
0: -157   -5  -93  158  -89  -62 -239 -126  -31 -334  -37   15  -85  -56   99   37  -11  -26 -230  161  -12   64   10  -31  146  112   37  122  -75   17  -87
1:   15   79   88  -48  157  -76 -216   80 -153  -53 -113  -45 -124   98  127    0   14  -77  158 -152    5  -20  -25  -32  302  308 -114  189 -203   44  -80
2:  131  -28 -215  239 -189   61 -128 -224   -7 -175  -47 -192 -111    9   -6 -239   85  -59 -534  270   24  228 -139  158   12 -118   -1  -74  142 -113 -174
3: -326  126    8  -53  142 -226 -298  -58 -126  -97  -41 -104   -8   -7   81  249  -60   -5  158   35  -63 -104    4 -154  425  442  -80  216 -325   77  -33
4:   97   84  -55 -195  -41  -10 -166   61 -159  -44  174 -144  139  -71  -29   56  -22   90  147 -151   -4   22  117  155   -3   91   14  224   38 -127   34
5:  188   14  -28  146 -271   33 -238  -81    0 -407  132    0   -6  -18   54 -107  156   13 -162  -93  -49  148   98  284   37  113   43  276  157  -91  -49
6:   -4 -158   47  177 -147  251  171  647   73  444 -702  116  310 -320  317  319 -284   62  542 -306  114 -205   54 -451 -261 -195    5 -564  124  346  382
7: -229  -70   13  178   20  -97 -221   62  -43 -114 -189  -12 -124    4  111   78   -9  -38 -105   88   19   32  -21  -82  235  100   28   46 -225   13 -204
8:   77  -14 -163  240  -98  109   45  113   87   51 -196 -111  246  -71   -4  -76 -141    4  -58   69   47   69  -45   10  -49 -239  123 -238  193  -91   -1
9:   41   54  -77  -85  -55  -17  -64  177 -124  175   16 -257  314 -135  -68  109 -157  121  252 -144  -20  -44   40  123  -49   -5   36   47   50 -125   86
10:  -16  105 -159  -78 -205   11 -160 -174  -37 -115  125 -164   73 -136   -7   84  115   61 -153   87   -8   78  115   73    3   67   35  138   81  -94   10
11:  101  -29 -133  110 -194   97  -42  -23  -49 -107  -70  -90    4  -96   11 -127   17   -1 -272   80   60  132   36  150 -174 -239  107   45  127 -153 -112
12: -300  -48   -6  264  236  -23   -7  354  199   13 -219  125  279   79  -10   93 -211  -21  229   31   98  -17  117 -197  296 -219  345 -175 -149 -175 -244
13:  -41   34  158    6  108  -25 -133  443   55  276 -189  -54  272   33   83  253  -25   62  604 -365  -10 -110   99 -120  349  259   -9  -79 -107   36   33
14:   54 -171  -15  -28   45  157   35  382 -132  283 -303  -25  -40  -89   92  -16 -122    5   34  -67  178   48   28  -94 -222 -366   76 -214  -41  -66 -137
15: -233  157 -126   52   10 -110  -78   57   16  -25  -39 -134  418 -144  -18  248 -261   81  305   -1  -65 -143   59 -103  170  139  109   32  -22  -20  178
16:  -96 -172  -53  250 -182   95  -54  113  -46 -172 -381  133 -165 -174  233    5  -83  -51 -239   94   94   39   13 -138 -193 -212   71  -77  -23  103  -56
17: -106  117  -96  -92  113  -19   10  136  -86   27  -38  -86  269  -88  -37   80 -233   36  224  -41   50  -77  109  -33   -6 -115  171  100  -38 -155   19
18:   11  149  -40 -191   72  -53  -37    1 -255  206 -145 -285  -17  -67   10    6  -37  -22   62  -49   30  -54  -21   40    4   46  -72  194 -146  -95  -50
19:  112  -54  -37  -80   31  140 -204  -58  -43 -100  -20   54 -383  123  127 -141  289 -102 -365  100  160  242   55  -72  138  -23  -28  -34  -56  -54 -305
20:   69 -130    2  -44   67  105  -91  342 -128   80 -151   47    5  -52  119   27 -147   23  162 -146  110   17   32  -94  -63 -107   18 -122  -26   21  -11
21:  304   65  137 -332  -88  304  132  552   88  283   31  121  335  -93   13  106  187  128  582 -578  176    9  532   79 -256 -314  291   92  227 -274    9
22: -115   49  -94 -103   43  -77 -132  -19 -273  -50 -120 -125  -45 -143   98   84 -209    0    8   52   13  -80  -55  -76  -31   97  -76  147 -155   60   68
23: -144  103  -72  -37 -144 -117 -161 -144 -199   62 -173 -280  -57 -180   87  158   11   15  -80   73  -53  -63  -56  -22   47  229 -142  165 -149   73   43
24:  -59  -27   28   -8  259   36  -56  184  -91  -79 -171  122 -167  122   83 -125  -60 -118  -29   -8  161   61   73  -83  109 -182  152   86 -204 -146 -308
25:  245  106  -46 -461  275  255  139  258 -174  198  -29   78  -18   29   41 -127  -45  -53  198 -196  270   34  234 -125 -213 -351  134   18   39 -200  -64
26: -185    3  -56   30  222 -110  -63  122 -152   63 -110 -155   29   52  -74  -53 -184  -33  -34  106   69   19  -35   54  121 -167  146  106 -240 -248 -306
27:   35 -128  120 -186  231   60 -111  350 -310   60 -242  123 -294   13  205  -23 -110  -67  143 -193  165  -13   35 -139  -59  -66  -46   82 -254   42 -140
28:   63   28   15  -55   63  147   13  351   62   60 -111  123  251  -38   83   90  -89   31  378 -249  108  -36  218 -128    7 -113  166  -72   86  -56   62
29:   10 -180   54   52 -289  241 -120  429  174  259 -303  131  121 -226  274  377  141  121  283 -229   86    0  195 -359  -29   54  -38 -459  137  279  200
30: -159   75  -45 -101   40    7   14  242  -44  200 -148  -82  281 -162   21  232 -171   74  332 -102   54 -118  145 -143  -19  -71  130  -12  -60  -58   71
31:   -7  -14  -16   24  -93  -63 -271   74  -36  -34  132 -173  104   -6  -39   85   79   90   32  -67  -41   88   54  162  198  164   15  105  -27 -122 -116
32:   24  132    5  -26  -29  -87 -280 -138  -66    1  -23 -222 -125   70   77   44  224  -39  -48  -20  -52   63  -57   17  390  430 -187  123 -116   42  -83
33:  124  -17 -102  196  149  123  -32   12  105 -138  -72   33 -110  235  -29 -344   80 -148 -341  164  148  247  -18   51  191 -291  191 -107   40 -265 -403
34:  -76   26  -44  190 -137   71  -66  117  141 -119 -200   92  177 -110  140  136  -27    3  110  -51   16  -24  122 -150   84   24  109  -83   79   72   92
35: -111  -67  -54  461 -394   52 -234 -106  276 -500  -90  175   -9  -79  163   56  219  -15 -313  112  -37  148  142    5  155   69  159   21  137   42  -93
36: -143  163  126  -26  162   11  109  296   10  181 -402   55  136  -23  133  129  -48  -75  423 -242   93 -168  199 -199  114  -45  158  122 -190  -55  -55
37:  207   66 -190  -58   -5  255  -15  -20  148 -171  125  125   77   54   15 -147   97  -36 -157   62  159  201  183  -71    2 -227  183 -145  276 -148  -54
38:  132  -94  -74  328 -225  -19 -171 -233 -162 -159 -268 -241 -406   26   89 -327  164 -141 -677  237    3  220 -256  249   -8  -56 -129  102  -49  -62 -327
39:  -64 -125  -60  104  -29  -53 -173   25 -214   81 -222 -221 -217  -46   62  -54  -44  -31 -284  149   38   85 -178   38   17  -39  -95  -26 -177  -26 -217
40:   -1    3 -127  228   89   48   76   79   11  -11 -231  -79   76   48  -32 -217 -151  -96 -181  142   99   84  -56   48    0 -352  201  -75   10 -227 -237
41: -256   -7  -57  314   57 -109 -165  -31  -25 -477 -203  167  -26  -17  154   -5 -248  -97  -92  132  -11  -38  -31 -109  176   62  120  157 -145   59  -50
42:  -62  175 -171  124 -147   40  -31 -204  102 -342  -13   36  130  -83   33  -32   21  -46 -176  128   18   49  150    4   25  -64  197  166  123 -117   -1
43:  185  110   40 -156  212  146  127  336  -76  119 -149   64  153   48   37 -112 -121  -53  355 -288  152  -34  173  -12  -63 -236  172   82   28 -187  -42
44:   71   92 -105   35 -110   23 -133 -151  -19 -224   67  -87  -37   10    2 -113  126  -29 -239   69   20  135   71  149   64   -3   69  192   59 -154 -138
45:  -57   78  -97  -37   55  -55 -163  -88 -105   45  -39 -213  -56   18    2   -1   31  -28 -128  122   20   60  -62  -15  205  114  -52   37 -115  -70 -136
46: -193  -26   28   82   29 -232 -371 -178 -329 -353 -121  -84 -395   -7  172   -7  -46  -93 -257  117  -65    3 -160   43  223  364 -179  395 -359  111 -161
47:  -21  115   11 -433  193   22 -109  344 -127   35  266   53  359  -83  -32  260 -186  150  629 -348   67 -113  339  -52   22   62  164  214  -25 -144  141
48: -155   68    3   30   53  -44 -163  106   46   41 -113  -46   99    2   78  184   22    1  179  -41    5  -30   64 -162  316  209   14  -31 -116   31  -38
49:   44   74   65  -22 -146   48 -182  173   74   25  -61   -6  181  -82  138  232  128   69  340 -278  -33  -43  164  -82  191  302  -42   15   61  110  158
50:  -76  -14  -52  -82   99   18 -120  137 -136 -156  -45   94   15  -68  103   58 -189   -4  103  -36   77  -25   90 -113  -11  -28   78   84  -73   -3   12
51:  187  126 -137  -82 -385  103 -121 -118   12 -209  227 -115  207 -191  -17   49  164  121  -57 -102  -32   94  231  237 -167   18   84  230  301 -135  135
52:  340 -101 -143  -29  -60  342  117  264  -12  172 -194   25   54  -72   87 -173  -71  -14  -65  -55  205  143   37  -78 -318 -448   72 -367  292  -54   33
53: -120  149    0 -208   22  -76 -189   29  -93   33   57 -125  104  -70   28  228   52   62  236 -117  -14  -63  154  -44  199  262  -10  220 -132  -43   14
54:  -20  -69  -33  -10  -70  -36 -377  -43  -80 -160  130  -75 -174   32   67   53  161   29 -177   50   -1  152    3   37  251  249  -91   63  -86    5 -156
55:  -47  127   -9  105   70 -108 -212 -132  -48 -298  -10  -36  -88  111   44  -93   49  -96 -106   34  -25   56   -6   80  322  211   22  281 -131  -86 -173
56:  -31  250  -32  -49 -129 -121   -1   60 -130  327 -210 -425  378 -207  -17  224 -112   87  390 -193 -119 -206  -23   73   46  233  -96  151  -18   -3  235
57:   39  -26  -25    5  -12  103 -248  -89  -27 -423  -13  257 -322   53  232  -71  158 -109 -251   50  103  144  109 -146  133  112   -3   93  -24   93 -102
58:   -2 -111  -34  273 -120  -62 -178  122 -106 -147 -138 -115   50  -64   45  -46 -158   20  -73   -9  -42   46 -112  173   13   -3   15   62  -18  -34  -72
59:   93   37   44  170   76  183  -28  269  280    7 -217  193  143  133  143    0   99  -78  226 -162  106   65  141 -230  312    8  123 -267  106   24  -52
60:  -45 -131 -143  243   41   11 -143    9  -87 -297 -119   54 -117   22   75 -174 -206  -74 -313  214   71  126 -113  -10   16 -173   87  -50  -34  -46 -172
61:   97   38 -109  -34 -128  109  -80   17 -110 -147 -139   34   28 -178  190   56 -115   -4   48  -64   29  -37   26 -132 -128   70  -74  -11  130  173  264
62:   65  216  -54   64   10 -137  -67 -139 -209   80 -226 -374   26  -11   18  -92  -82  -81    5  -13  -90  -67 -216  130  165  242 -179  202  -90   -6   29
63:   29   20   49 -361  358   69    8  394 -197  339  -47  -48   33   69  -21   18  -98    6  331 -201  196   -7  155  -86   17 -198  115   33 -189 -227 -206
64:    1  -45  -16  133   33   31 -237  -35  -59 -247 -203  108 -291   62  234  -66   40 -125 -195   67   55   85  -80 -168  225  188 -115  -30  -94  170  -78
65:   -6 -160   35  245 -309  182   71  221  -13    0 -535  128 -169 -232  261    6   61  -55 -189  -51  128   30  114  -89 -361 -350  112  -50   21   63  -82
66:   70   37 -103 -215  -75  167   63  164 -228  102 -295   30   39 -303  238  146 -237   17  202 -127  106 -144   69 -268 -368  -90  -76  -68   73  216  359
67:  -83  -31 -173  464 -184  -39 -156 -252   76 -382 -180  -70 -105    3   62 -185    9 -104 -532  332  -25  163 -151   82  140  -44   63   -5   38  -42 -196
68:   48 -113  -46  193  -25   62 -158  -59 -138 -206 -320   50 -411   25  231 -186   28 -163 -415  158   94  128 -152  -91   31  -17 -104  -39 -101  121 -175
69:  -35  -45  -96   44  -84   43 -220 -137  -57 -246  -51   36 -267  -18  145  -43  124  -65 -358  172   73  148   17  -78   76   43  -21   36  -51   27 -149
70:  131   74  -74  196 -153  128  118   -5   45   17 -302  -98    9  -38   39 -206   86  -94 -232   33   84   90   35  106 -128 -305  141   22  113 -181 -165
71:  101  -51    2  250 -219   91 -263  -39  202 -150  -38   -3 -127  104  102  -56  379  -42 -275   24   16  237   52   46  310  148   -7  -93   90  -23 -228

 259  150   70  -54 -144   43   -7  107  -11  288   26 -229  -43 -223 -188  131  -40    8   94   75  -15  -32  172 -124 -108 -262 -> 9
 157   17   65   43 -134  -28  -46  374 -101   76  -11  -17 -212   -9  164  139 -124  147   32  -81  207  -23  215  -31   96 -239 -> 38
 158  143   27 -165  -82  140 -104  -25  116  209  151 -103  132 -225  -16  161  -92   -1 -107   38  -97   23  273   76 -223 -111 -> 8
 425  224   26   29 -415  -82 -232  242 -106  376   -5 -277 -386 -196 -128 -100   -8 -210  406  173  250 -244  -27 -158 -159 -293 -> 18
 329  249  212   39 -339   73 -212  307  -88  222   30 -164 -223 -357    4   66 -120  -76  -63  161   61 -133  379 -205  128 -507 -> 62
 -48  -19   66   -5   14   -9   80   88  -61 -130 -183  106   64   15   95  255  -61  195  -72 -147  -63 -113  169   74   41   37 -> 54
 -54   72   -6   17 -185  189  -22   75  125  -43 -161  108  -66    3   -6 -127  100   50  136  -20 -154 -157  -57  -13 -235   -3 -> 57
  98   52  -23 -158  -40  384  101  401  108  419 -150 -104  221    5  -64  409 -201  404   90 -126  -95  296  339 -158  -44 -119 -> 51
 157  156  173 -148 -344   60 -210  -29  148   34 -305  214  -87 -114   82 -166  171 -170  218  162 -241 -407  -34 -227 -221 -155 -> 64
  10   60   25  230   45   33  194   26  -69 -128   76 -120 -110 -165 -226  128   23   95 -111  -61  -41   19   30   74   56 -283 -> 55
  19  231  -19   75  189  248  -47 -109   33  -29  -87   47  -72 -259 -221  296  -61 -128  -43 -229  -75 -140   -4  281  -84 -128 -> 59
 -32 -114  118   33 -132  -37  181  218  -99 -134 -161   92  272   49  215  414  -96  431 -198   -6 -139   84  318 -102  266  -52 -> 4
 123   14  106 -121   70  -20  117  163  -59  151 -117  -83   18  -50  -69  264  -86  197   24 -127   -3  -27  258  -82   -9 -130 -> 31
-142  -21 -339  614  359   87  277    2 -195 -404  334  -35   -3  -83  -97  772 -187  231 -317 -332  252  428 -237  711  348 -157 -> 70
  88  216 -200 -141  249  356 -291   23  198  171  -24  205 -154  -81   71  305 -162 -190  144 -370  161  -41  -86  457 -330   -4 -> 29
 147  126  125 -253   19  275 -158  332  104  275 -157   98  -29  -94  156  236 -205  122  -20 -186   -5   -9  432  -69  -50 -216 -> 49
  -1   59 -139  152  103   91  147 -223  114 -101  193  -65  -18 -124 -254   80  128  -30   -2  -44 -109   68 -240  237 -239 -141 -> 0
 280  130   52 -397 -109  171 -181  -53  304  383  -81   79   61  -98    2   20   73 -113  258   60 -182  -86   30 -148 -442 -171 -> 34
 155   63  257   24 -267 -120  -42  122  -91 -108 -334  174 -121  -93  113   79   91    7   87  106 -114 -334   71 -263  158 -288 -> 1
 177   77  118  -20  -17   35  121   19   74  116   66 -127 -138 -174 -241  -59  116   12   43   51 -118  -14   55 -171 -143 -416 -> 58
  -3    6 -146  -29   44  222   97   13  166  103  286 -100  219  -60  -15  234  -86  224 -152  -62  -82  322  144  216 -220  -46 -> 42
 378  120   83 -207 -345 -190 -248  142    6  336   19 -154 -342  -80   36 -276   53 -213  374  141  198 -328   40 -172 -355 -157 -> 39
  -3 -152 -121  -22  -27  -74   11 -126  198 -229  138  319  107  168  350  144  120   96    0   -8  -39  104 -244  216 -188  -26 -> 16
 184   54  -25 -497  214  334    0   98  391  527   -1    4   32   35 -118   20   -3   85  259 -200 -117  157  140 -102 -567 -150 -> 35
-162  235 -231  602   48  423  117 -264   77 -401  135   53    7 -344 -360  337  100  -88 -211  -30 -241  137 -416  451   88 -290 -> 61
 -60  -52   24  127 -134 -126  192 -368   88 -349   34  120  211  -74  -46   38  267   39  -98  194 -361  -99 -217   50 -124  -50 -> 60
 337    0  -16 -109 -129 -221 -143   83   20  154   61   50 -232   29  180   75   49 -109  293   32  239 -101 -150   -8 -171 -234 -> 36
 172   -4    0  148 -310 -389  -20   72 -262  -71  -69 -131 -235   22   26   -6   51  -33  262   86  231 -331 -134   29  -36   59 -> 63
-349  219 -405  719  304  409  326 -320 -109 -437  181 -188  135 -309 -601  583  -74   76 -278 -283 -128  213 -362  792   83  103 -> 37
   3 -205   52   42 -202 -395   93   -8 -103 -320  -12  151   24  180  325   36  107  182   -8   67   34 -164  -46   27    4   82 -> 24
 -77  121 -114  162  426  269  125  109  -94  -55 -121   28  -77 -107 -205  578 -218  125  -86 -475  110   63   51  400  107  -76 -> 71
 -81   53 -117  366   28   66  304  -84  -85 -171  145 -246  -30 -152 -403  126   69  130  -66  -34  -82   84 -140  198  -36 -116 -> 47
 105   17   37 -160   -6   46   47 -145  178   55   71   63  186  -92    6  159   62   58  -51   49 -214   43   62   10 -217 -134 -> 67
 250   30  -52 -177  -36  137   19  655  -79  585 -253 -209 -237  169  -61  234 -235  296  493 -271  342   81  201 -197  -97  -92 -> 21
